Below is a small trained network, with its code and all its weights. Each question gives an input and a target symbol and asks what happens when units are switched off, that is, made to give their printed mean instead of their output.

import numpy as np


def w(rows, s, z=0):
    codes = np.array(rows[::2]) - 128.0
    scale = np.full(codes.shape[1], s)
    scale[-1] = z or s
    return codes * scale


def norm(h):
    return h / np.sqrt((h * h).mean(-1, keepdims=True) + 1e-5)


def f(y):
    return y / 2 * (1 + np.tanh(0.7978845608 * (y + 0.044715 * y**3)))


def softmax(a):
    e = np.exp(a - a.max(-1, keepdims=True))
    return e / e.sum(-1, keepdims=True)


def log_softmax(a):
    a = a - a.max(-1, keepdims=True)
    return a - np.log(np.exp(a).sum(-1, keepdims=True))


def net(x, mask):
    ids = ['ΛΦβγθπψ'.index(c) for c in x.split()]
    T = len(ids)
    res = E[ids] + P[:T]
    r = norm(res)
    for j in range(2):
        rows = slice(3 * j, 3 * j + 3)
        q, k, v = (r @ M[0][rows].T for M in (Q, K, V))
        z = softmax(np.where(np.tri(T) > 0, q @ k.T / 3**0.5, -1e9)) @ v
        o = O[0][rows]
        res = res + np.where(mask[j], z, o[:, -1]) @ o[:, :-1]
    y = f(norm(res) @ A[0][:, :-1].T + A[0][:, -1])
    res = res + np.where(mask[2:10], y, B[0][:, -1]) @ B[0][:, :-1]
    return log_softmax(norm(res)[-1] @ U[:, :-1].T + U[:, -1])


Q, K, V, O, A, B = {}, {}, {}, {}, {}, {}
E = w([
[106,187,136,126,95],'Λ',
[106,192,175,97,60],'Φ',
[129,102,170,160,120],'β',
[84,119,104,135,113],'γ',
[133,101,93,132,70],'θ',
[249,117,106,134,48],'π',
[74,127,168,135,72],'ψ',
],0.021)
P = w([
[145,112,129,180,253],'0',
[170,195,92,181,44],'1',
[84,114,127,122,126],'2',
[147,182,133,179,62],'3',
[101,109,131,116,139],'4',
[157,188,135,177,63],'5',
[111,107,140,119,155],'6',
[164,193,139,175,64],'7',
[109,106,148,120,161],'8',
[178,200,132,165,76],'9',
[112,106,153,130,205],'10',
],0.013)
Q[0] = w([
[98,126,131,86,145],'head 0',
[60,86,155,6,165],'head 0',
[134,143,120,131,161],'head 0',
[139,151,101,133,103],'head 1',
[95,95,117,74,156],'head 1',
[139,147,147,228,105],'head 1',
],0.019)
K[0] = w([
[91,100,191,148,110],'head 0',
[56,145,255,14,7],'head 0',
[134,150,170,189,153],'head 0',
[184,129,34,80,205],'head 1',
[131,79,128,63,63],'head 1',
[179,172,210,246,212],'head 1',
],0.0093)
V[0] = w([
[111,150,202,63,214],'head 0',
[113,157,37,152,199],'head 0',
[84,59,101,82,158],'head 0',
[46,171,190,170,112],'head 1',
[37,50,203,200,182],'head 1',
[188,227,73,91,255],'head 1',
],0.01)
O[0] = w([
[116,155,239,67,1,66],'head 0',
[38,187,17,65,143,149],'head 0',
[65,80,67,102,59,98],'head 0',
[155,66,84,109,220,201],'head 1',
[193,113,192,42,204,254],'head 1',
[196,89,146,215,78,87],'head 1',
],0.009,0.0071)
A[0] = w([
[160,105,190,183,118,157],'neuron 0',
[126,176,74,61,37,12],'neuron 1',
[149,123,132,75,109,81],'neuron 2',
[140,4,39,109,120,1],'neuron 3',
[98,108,162,168,155,175],'neuron 4',
[139,203,184,86,167,129],'neuron 5',
[107,166,179,109,246,161],'neuron 6',
[129,122,85,228,191,63],'neuron 7',
],0.013,0.0043)
B[0] = w([
[174,108,53,76,101,169],'neuron 0',
[86,126,133,64,162,171],'neuron 1',
[177,47,191,152,78,138],'neuron 2',
[154,6,151,180,100,167],'neuron 3',
[69,189,153,63,129,153],'neuron 4',
[75,73,186,197,144,203],'neuron 5',
[72,217,114,143,95,255],'neuron 6',
[90,1,164,129,105,174],'neuron 7',
],0.0098,0.0096)
U = w([
[117,166,115,200,106,114],'Λ',
[153,102,200,103,91,52],'Φ',
[173,144,133,85,214,84],'β',
[104,177,33,74,133,124],'γ',
[140,89,123,160,154,161],'θ',
[193,142,108,107,99,251],'π',
[114,116,136,4,101,76],'ψ',
],0.011,0.0026)

Each question gives the input, a string of symbols that net reads in full, and the target symbol t.
The units are the heads (3 rows each of Q, K, V and O) and the neurons (one row each of A and B). Each row of codes is followed by its name. A weight is (code - 128) times the scale printed after its matrix; where a second scale follows, it is the last column's (O, A, B and U).
mask holds one flag per unit, heads first, then neurons. A switched-off unit (its flag False) gives its mean, the last column of its rows in O or B, instead of its output. The means were averaged over made-up inputs and are rounded, as every weight is.
A unit's drop is (log p(t) with every unit on - log p(t) with that unit switched off) / (log p(t) with every unit on - log p(t) with every unit switched off).
The circuit of an input: a set's keep is (log p(t) with only the set's units on - log p(t) with every unit switched off) / (log p(t) with every unit on - log p(t) with every unit switched off). Starting from all 10 units, units are removed one at a time, each time the one whose removal leaves the highest keep (on an exact tie, the one counted first), for as long as the keep stays at least 0.8.
circuit, biggest first: the units of the circuit, biggest drop first
top k neurons: the k neurons with the biggest drops, biggest first
which heads matter: for each layer, one digit per head in row order, 1 if its drop is at least 0.15 and else 0, layers parted by /
drop of u: that unit's drop, to one decimal
input ψ θ Φ θ θ Λ θ π γ Λ, target β: which heads matter : 11
input γ Φ β π, target ψ: which heads matter : 10
input π ψ θ θ Λ Λ θ β π θ, target Λ: circuit, biggest first : head 1
input γ γ Λ θ θ γ β θ, target ψ: circuit, biggest first : head 0; head 1
input Φ θ γ γ θ γ γ π, target θ: circuit, biggest first : head 0; head 1
input ψ Λ Λ Φ, target β: which heads matter : 01
input Φ θ θ Φ, target θ: circuit, biggest first : head 0; neuron 7
input γ Φ Λ ψ, target ψ: which heads matter : 11
input Λ γ θ π θ ψ, target π: top 2 neurons : neuron 0; neuron 5
input Φ π Λ π ψ β π θ, target θ: which heads matter : 00
input γ θ Φ θ Λ γ, target ψ: which heads matter : 11
input γ γ Λ β, target ψ: which heads matter : 10
input β π β γ γ β γ θ, target Φ: top 2 neurons : neuron 2; neuron 5
input Φ Λ β Λ θ θ, target θ: circuit, biggest first : head 0
input β Φ Φ ψ π β Λ, target Λ: which heads matter : 00
input π γ π Φ ψ Φ ψ Φ, target Λ: which heads matter : 10
input Φ ψ Λ π θ β γ ψ θ Λ, target θ: circuit, biggest first : neuron 7; head 0
input Λ ψ θ ψ, target π: circuit, biggest first : head 1; neuron 0; neuron 5
input θ γ θ β θ ψ θ β, target γ: which heads matter : 11
input Φ ψ β Φ θ Λ Λ ψ, target θ: circuit, biggest first : head 0
input θ π γ θ, target γ: top 2 neurons : neuron 1; neuron 5
input Λ Λ γ γ ψ Λ, target π: top 3 neurons : neuron 6; neuron 0; neuron 7
input γ Λ ψ π π π Λ θ ψ Λ, target ψ: top 3 neurons : neuron 6; neuron 1; neuron 2
input β θ ψ θ θ Λ, target Φ: top 2 neurons : neuron 5; neuron 2
input θ θ ψ Φ, target γ: drop of head 0 : 1.5
input θ π π θ π π, target γ: drop of head 0 : 0.7
input Λ Λ θ π ψ Λ β θ Φ γ, target π: drop of neuron 7 : 0.0
input θ θ θ β γ Λ θ Φ, target γ: drop of head 0 : 1.4
